Below are the code and all the weights of a small trained network. Each question names an input and a class and asks about switching units off, where a switched-off unit gives its printed mean instead of its output.

import numpy as np


def w(rows, s, z=0):
    codes = np.array(rows[::2]) - 128.0
    scale = np.full(codes.shape[1], s)
    scale[-1] = z or s
    return codes * scale


def f(y):
    return np.maximum(y, 0)


def log_softmax(a):
    a = a - a.max(-1, keepdims=True)
    return a - np.log(np.exp(a).sum(-1, keepdims=True))


def net(x, mask):
    res = np.array(x, float).reshape(1, 4) / 4 @ E
    y = f(res @ A[0][:, :-1].T + A[0][:, -1])
    res = res + np.where(mask, y, B[0][:, -1]) @ B[0][:, :-1]
    return log_softmax(res[-1] @ U[:, :-1].T + U[:, -1])


A, B = {}, {}
E = w([
[92,21,78,102],'x0',
[96,173,135,1],'x1',
[23,121,131,238],'x2',
[129,126,134,129],'x3',
],0.0093)
A[0] = w([
[152,173,143,128,143],'n0',
[117,90,107,105,69],'n1',
[133,167,153,166,3],'n2',
[101,157,134,93,174],'n3',
[103,28,109,78,140],'n4',
[2,163,164,145,76],'n5',
[193,116,102,176,171],'n6',
[94,100,103,150,114],'n7',
[163,165,157,178,164],'n8',
[53,69,88,171,109],'n9',
],0.018,0.0071)
B[0] = w([
[136,114,178,127,195],'n0',
[201,132,108,127,162],'n1',
[61,96,115,175,161],'n2',
[163,118,177,109,198],'n3',
[117,143,50,159,248],'n4',
[173,129,3,131,223],'n5',
[111,140,34,136,224],'n6',
[128,103,183,137,188],'n7',
[168,132,82,74,228],'n8',
[69,137,236,121,253],'n9',
],0.021,0.011)
U = w([
[178,142,77,111,254],'0',
[118,120,62,156,36],'1',
[134,118,253,103,86],'2',
],0.015,0.00089)

Each question gives the input, the list of numbers given to net, and the class t.
The units are the neurons (one row each of A and B). Each row of codes is followed by its name. A weight is (code - 128) times the scale printed after its matrix; where a second scale follows, it is the last column's (A, B and U).
mask holds one flag per neuron, in row order. A switched-off neuron (its flag False) gives its mean, the last column of its row in B, instead of its output. The means were averaged over made-up inputs and are rounded, as every weight is.
A unit's drop is (log p(t) with every unit on - log p(t) with that unit switched off) / (log p(t) with every unit on - log p(t) with every unit switched off).
The circuit of an input: a set's keep is (log p(t) with only the set's units on - log p(t) with every unit switched off) / (log p(t) with every unit on - log p(t) with every unit switched off). Starting from all 10 units, units are removed one at a time, each time the one whose removal leaves the highest keep (on an exact tie, the one counted first), for as long as the keep stays at least 0.8.
units of the circuit, in order: the units of the circuit, biggest drop first
most important unit: the unit with the biggest drop
k most important neurons: the k neurons with the biggest drops, biggest first
drop when u is switched off: that unit's drop, to one decimal
input [7,-3,-8,-3], class 1: 2 most important neurons => (n4 n8)
input [2,-2,5,3], class 2: most important neuron => (n9)
input [-2,8,8,2], class 0: units of the circuit, in order => (n5 n3)
input [-1,5,7,-4], class 0: 2 most important neurons => (n5 n4)
input [-2,6,6,5], class 0: units of the circuit, in order => (n5 n4)
input [-7,1,6,8], class 0: 2 most important neurons => (n8 n4)
input [-2,6,6,2], class 0: units of the circuit, in order => (n5 n4)
input [1,-6,8,-6], class 2: 3 most important neurons => (n9 n7 n4)
input [2,-3,-5,2], class 1: 2 most important neurons => (n8 n3)
input [7,0,-7,5], class 1: 3 most important neurons => (n4 n8 n3)
input [6,-3,7,-7], class 2: 2 most important neurons => (n9 n7)
input [-4,5,0,4], class 2: 2 most important neurons => (n4 n6)
input [-2,7,-1,4], class 2: drop when n7 is switched off => 0.0
input [1,0,5,-8], class 2: most important unit => n9
input [3,-7,3,-6], class 2: drop when n9 is switched off => 0.9
input [-5,5,6,6], class 0: drop when n3 is switched off => 0.1
